Each new row is followed by what is left of it after taking away its nearest point in the smallest flat space through zero that holds the rows named last above it.
larak (3 x 11):
[[ 0.27  2.92 -0.01 -3.22 -2.14  1.46 -0.35  2.74  1.99  0.37  0.78]
 [ 3.04  3.83  1.55 -3.14  1.39  1.89 -2.15 -1.36  0.56  3.99 -0.89]
 [ 1.11  3.53  0.42 -3.54 -1.28  1.77 -0.92  1.71  1.85  1.52  0.38]]
New rows:
[-2.70 -2.39  0.24  1.36  0.93 -1.82  0.59 -0.64  0.18 -1.03 -0.07] => [-1.41 -0.31  1.02 -0.71  0.63 -0.86 -0.33  0.22  0.50  0.37 -0.27]
[-0.03  0.82  2.46 -3.48 -0.37  1.57  0.28 -2.28  2.14 -1.02 -0.87] => [-0.35 -0.96  2.70 -2.06 -0.40  0.52  0.64 -1.58  0.48 -2.11 -1.17]

kekim (3 x 11):
[[-3.03  3.48  0.30  2.28  2.12  0.28 -1.63  0.17  2.57 -2.11 -1.16]
 [-2.49  3.44 -0.04  1.82  2.81  0.36 -1.09  0.43 -1.37  2.74 -1.51]
 [-4.46  3.94  1.17  1.77  1.29 -0.02 -1.05  0.47 -0.15  1.47 -1.80]]
New rows:
[ 2.09 -0.73 -1.01 -1.87  0.70 -1.82  2.76  1.59 -0.20 -1.06  2.10] => [-0.19  1.14 -0.33 -1.05  1.12 -1.87  2.28  1.81 -0.10 -0.56  1.24]
[ 0.62  2.85 -0.33 -2.05  0.42  3.29 -3.98 -0.98  1.56  0.40  1.78] => [ 0.51  1.96  0.27 -2.93 -1.15  2.97 -3.32 -0.97  0.85  1.06  1.94]
[ 1.92 -4.22 -1.88  0.00  0.62 -1.22 -2.33  0.07  0.66 -2.67  1.44] => [-1.28 -2.14 -0.60  0.45  0.35 -1.49 -2.43  0.46 -0.72 -0.22  0.22]

Sama (5 x 11):
[[ 2.38 -0.23  2.17  0.49  2.85  0.55 -3.01 -0.70 -1.49 -0.03 -1.20]
 [ 1.99  0.63  2.65  0.67  2.18  0.01 -2.28 -0.92 -2.99  0.03 -1.69]
 [ 1.74 -1.38  1.21 -0.31  2.25  1.72 -2.96 -0.05  0.64  1.56  0.53]
 [ 3.62  0.23  2.54 -0.06  3.80 -0.10 -3.43 -1.98 -1.00 -1.67 -0.01]
 [ 1.49  0.16  2.62 -0.28  0.72  0.49 -2.01 -1.30 -1.59  1.69 -0.24]]
New rows:
[ 1.60  4.12 -2.05 -0.13 -1.08 -1.41  1.35  0.27  0.10  2.61 -0.90] => [ 2.49  3.34 -2.17 -0.05  0.42 -0.85  0.07  0.48  1.01  2.22 -0.84]
[ 0.88  0.20  0.14  0.08 -2.04 -1.40 -2.10  1.30 -0.28 -2.02  1.49] => [ 0.47 -0.10  0.12  0.28 -2.11 -0.81 -2.21  1.99 -0.66 -0.98  1.15]

zes, 2 rows:
[[ 2.09 -2.35  1.69  0.69 -0.17 -1.33 -1.57 -0.50  3.31  3.43  2.50]
 [-0.77  0.29  1.22 -0.22  2.53 -0.53  0.83  0.82 -2.21  0.65  0.94]]
New rows:
[-2.25  0.23  2.26 -1.22  1.24  0.04  1.21 -0.30 -1.10  2.16  1.55] => [-1.89  0.34  0.90 -1.13 -1.00  0.73  0.72 -0.95  0.35  1.03  0.31]
[-0.17  0.24  0.26  1.25 -4.52  0.41 -0.10 -0.81 -1.07 -0.94 -2.05] => [-0.16 -0.25  1.81  1.28 -2.46 -0.45  0.11 -0.28 -1.89  0.67 -0.49]
[ 2.02 -1.21 -1.74 -0.08 -1.44 -2.26 -1.09 -1.92 -0.17  0.40 -4.99] => [ 1.63 -1.24 -0.54 -0.18  0.62 -2.85 -0.59 -1.30 -1.60  1.33 -3.93]

memig, 3 rows:
[[ 2.58 -2.17 -1.50 -0.90 -3.36 -3.12 -1.27  0.71  0.31 -1.58 -1.67]
 [ 2.29 -1.86 -1.52 -0.25 -2.61 -2.73 -1.57  0.95  0.30 -1.31 -0.82]
 [ 0.83 -1.61 -0.85 -3.30 -3.54 -2.88  1.22 -0.99 -0.40 -2.59 -3.61]]
New rows:
[ 1.11 -2.76 -0.28 -0.42 -3.09 -1.92  0.71 -1.95 -0.47  1.70 -1.62] => [-0.78 -1.54 -0.49  0.80 -0.58 -0.91  0.55 -1.72 -0.96  1.70  0.73]
[ 1.39  0.08  1.89  2.64 -1.56 -0.30 -1.23 -1.82 -1.61  2.94  1.21] => [-0.16  0.25  1.09  1.37 -1.46 -1.31 -0.33 -2.41 -2.48  0.97  0.95]
[ 1.18  1.57 -0.42  1.36  1.60 -1.16 -5.32  1.91 -0.84 -0.16  1.16] => [ 0.28  1.97  0.93 -1.01  0.93 -0.38 -2.77  0.14 -1.09 -0.17 -1.45]

busiz (4 x 11):
[[-0.98 -0.84 -0.21 -1.74  3.63 -3.33 -1.24  3.74 -3.88 -0.68 -2.17]
 [-1.61 -0.42  0.77 -2.22  0.14 -0.38  1.71  3.96 -2.55 -2.71  1.19]
 [ 0.77 -1.67 -0.74  0.43  3.18 -1.60  1.95  2.36 -1.61 -0.58 -0.53]
 [-0.49 -0.14 -1.30  0.38  1.54 -2.39 -3.40  0.28 -1.08  1.10 -3.82]]
New rows:
[ 1.01  2.15  2.06  3.84  0.17  2.48  0.18 -1.61  2.02 -2.91 -0.02] => [ 0.37  2.14  2.39  2.52  1.69  0.98 -0.87 -0.09  0.08 -3.08 -0.77]
[-0.35  0.94 -1.99  0.68 -3.23  2.17 -1.56 -1.75  0.55 -1.36  0.00] => [ 0.65  0.24 -1.41 -0.03  0.21  0.70 -0.60 -0.69 -1.16 -0.93  0.58]
[-0.56 -0.96  1.75 -0.91  1.71  0.00 -1.49 -1.93  0.27  1.80 -2.13] => [-1.02 -1.50  1.43 -0.65  0.47  0.92  0.53 -0.56  0.47  0.15 -1.35]

fomu (2 x 11):
[[-0.30  0.91  0.09 -4.79 -4.96  1.71 -0.74 -0.36 -1.71 -1.25 -2.10]
 [ 1.22 -1.28 -1.61 -3.44  0.08  1.60 -1.26  1.34  3.68 -1.72 -3.22]]
New rows:
[-0.74 -0.21 -1.30  3.63  1.93  1.28  2.74 -1.13 -1.36  1.66  1.17] => [-0.40 -0.36 -1.86  0.70  0.22  2.46  2.02 -0.77 -0.62  0.60 -0.74]
[-0.62 -2.13  1.18 -1.94  1.91 -0.83  0.64  0.39  2.03 -0.08 -0.53] => [-1.15 -1.44  1.81 -1.72  0.76 -1.05  0.95 -0.20  0.24  0.29  0.22]

zus:
[[ 0.94 -2.16 -2.02  0.66 -0.87  1.62  1.42  2.40  1.06  0.84 -4.22]
 [ 1.66 -4.30 -0.23 -0.54 -1.35  0.89  0.95  1.45 -2.18  1.52 -3.17]
 [ 2.10 -2.62 -1.82  1.35 -1.49  1.56  2.13  2.77  0.57  1.41 -5.47]
 [ 2.85 -3.57 -0.06  0.86 -1.80  0.29  1.62  1.90 -2.00  2.04 -3.85]]
New rows:
[-1.18 -3.41 -0.73  0.74 -0.85 -2.16  0.19 -4.17 -1.54 -1.86  0.04] => [-1.11 -2.25 -1.92  2.13 -0.71 -2.51  0.43 -2.77  0.37 -1.61 -0.32]
[-0.22  1.81  2.31  3.32  2.28 -0.43  0.40 -1.56 -1.24  0.38  2.49] => [-0.93 -0.73  0.56  2.20  2.18  1.31  0.57 -0.13 -0.67  0.51  0.35]

kagiz:
[[-0.46  0.70  2.95 -1.72  0.87  2.37  1.51  2.45 -0.08 -0.38  0.41]
 [-0.25  0.53  3.71 -1.40  0.62  2.34  1.78  2.52  0.62 -1.03  0.25]]
New rows:
[ 0.47  2.20  2.50 -0.95  2.37  0.53  2.64  1.99 -0.84  0.58  0.59] => [ 1.00  1.49  0.41  0.75  1.46 -1.55  1.49 -0.10 -0.33  0.51  0.13]
[-1.34 -1.12 -1.92 -0.95 -0.11 -3.70 -1.19 -4.48  0.67 -0.94  1.69] => [-1.78 -0.46  0.70 -2.56  0.71 -1.53  0.16 -2.24  0.52 -1.22  2.08]

Lepuf:
[[-1.09  1.21 -0.02 -1.89 -1.92  0.32  1.88  1.11 -1.81 -0.32  1.92]
 [-1.41 -0.62 -0.38 -1.99  2.65  0.49  2.41  1.58 -0.04  0.87  0.00]
 [-1.50 -1.59 -0.09  2.41  1.39 -1.99  1.75  0.21 -0.11 -0.55 -0.36]
 [-0.53 -4.03  1.01 -3.30  0.99 -1.77  0.70 -1.52 -2.73  1.41  1.79]]
New rows:
[ 0.41  0.58  2.55 -1.64  0.59  3.03 -1.27  3.59 -2.65  1.24  1.64] => [ 0.26 -0.46  2.61  1.60  0.93  1.37 -1.60  2.82 -2.10  0.50  0.78]
[ 1.03 -2.68  0.76 -2.77 -1.39  0.15  2.12  0.79 -1.88 -0.54 -1.49] => [ 1.49 -1.58  0.42 -0.60 -1.43  0.47  1.31  0.93 -0.42 -1.14 -2.67]
[ 0.05 -2.53 -0.86 -1.83  1.78  0.38  2.15  0.06 -2.45  1.18  0.42] => [ 1.03 -0.45 -1.11  0.58  0.01  0.94  0.58 -0.09 -1.22  0.14 -0.37]

lofe:
[[-0.54 -1.09  0.20  1.45 -2.96  0.53  2.75  0.07 -1.09 -2.89 -1.16]
 [-2.92 -0.82  2.13 -1.04 -0.47  1.94  2.59  2.33 -0.54 -1.99 -0.56]
 [-2.91 -0.05  1.69 -0.78 -1.61  0.30  1.73  0.43 -0.73 -2.04 -1.48]
 [-0.35  1.74  2.21 -2.22 -1.71 -0.01  2.16 -1.05  1.46 -0.79 -1.11]
 [-3.06 -0.03  1.00  0.84 -3.17  2.32  3.36  1.31 -1.28 -3.69 -0.46]]
New rows:
[-0.07  1.18 -2.62 -1.97  3.25 -0.80 -1.06 -2.71  0.18 -3.58 -0.39] => [ 0.29  0.35 -2.32 -1.75  3.17  0.25  0.30 -1.66  0.19 -4.20 -0.14]
[ 0.44  0.33  0.52  3.17  1.07 -4.20 -1.08 -1.23  0.82 -1.79 -0.69] => [-0.17  1.03  1.41  2.26  1.67 -1.84  0.15  0.48  1.57 -1.89  0.67]
[ 0.58  0.48 -2.47 -0.28  2.03 -0.98  1.29  2.52 -1.39 -0.73 -0.72] => [ 0.42  1.86 -2.15 -0.86  1.17 -1.27  1.35  1.47 -0.86 -0.78 -0.91]

zipos, 5 rows:
[[-0.43 -2.64  1.41 -0.90 -2.52 -0.10  2.35  4.29  0.33 -0.68 -0.76]
 [ 1.63 -1.91  2.00 -0.60 -0.79  0.24  0.14  0.14  1.79 -0.73  0.36]
 [-0.59 -0.77  2.57 -1.62  1.49  0.58 -0.03  1.06  1.27 -0.25  0.43]
 [-0.77  0.38 -0.57  1.19  2.21 -1.10  1.73  0.17  5.37 -0.35 -0.26]
 [-3.37  1.20  2.27 -0.30  1.64  2.71  0.77  0.04 -0.27  1.20 -0.13]]
New rows:
[-2.32  2.56 -1.53 -0.37  0.19  1.54 -0.89 -5.25 -0.92  0.33  0.54] => [-1.36 -0.14 -0.72 -1.88 -1.04 -0.18  0.32 -1.31  0.43 -1.01  0.30]
[-0.08  1.42  0.75  0.60  2.88 -1.22  2.37 -2.46  2.12 -0.24 -0.92] => [ 0.58  0.31  0.96 -0.34  0.66 -1.17  2.01 -1.05 -0.97 -0.41 -1.03]

kita:
[[-1.84  3.85 -2.50 -1.99 -0.89 -1.78 -1.23 -3.08 -0.78  2.19 -0.31]
 [ 1.25  2.19  1.35  0.92 -2.29 -0.86 -0.88 -0.41  0.31 -0.66 -2.74]
 [ 0.61 -0.31 -0.20 -0.22  1.91 -2.51  0.16 -3.42 -1.51  3.27  0.88]
 [-3.06 -3.59 -1.81  0.12  0.42 -3.32  0.22 -1.31 -1.49  0.99 -1.49]
 [-1.12  4.05  0.85 -1.67  1.65 -1.35  1.11 -2.49 -0.23 -1.26  1.86]]
New rows:
[-2.32 -0.14 -1.25 -0.60  3.65 -0.87  2.60  1.51 -2.81 -0.47 -1.02] => [ 0.25  1.35 -0.69  0.09  1.99  0.39  1.37  1.90 -2.26  0.60 -2.02]
[ 0.77  0.00 -1.81 -0.77  1.71 -1.99  0.78 -1.82 -1.76  0.24  3.97] => [ 1.32 -0.08 -1.35  0.36 -0.95 -1.13 -0.12  0.20 -0.92 -1.20  1.34]

duveg, 2 rows:
[[ 0.32  1.09 -0.70 -0.30  0.13  0.51 -1.63  2.17 -1.55 -1.55  0.63]
 [ 0.89  2.81  0.23 -0.75 -0.04  1.69 -1.99  4.44 -3.21 -1.61  0.08]]
New rows:
[-1.13 -2.05 -1.17 -0.86 -0.55 -1.46 -0.57 -2.04  4.52 -1.51  2.42] => [-0.28  0.42  0.99 -1.50 -0.95  0.39 -0.20  0.76  2.45 -0.63  1.01]
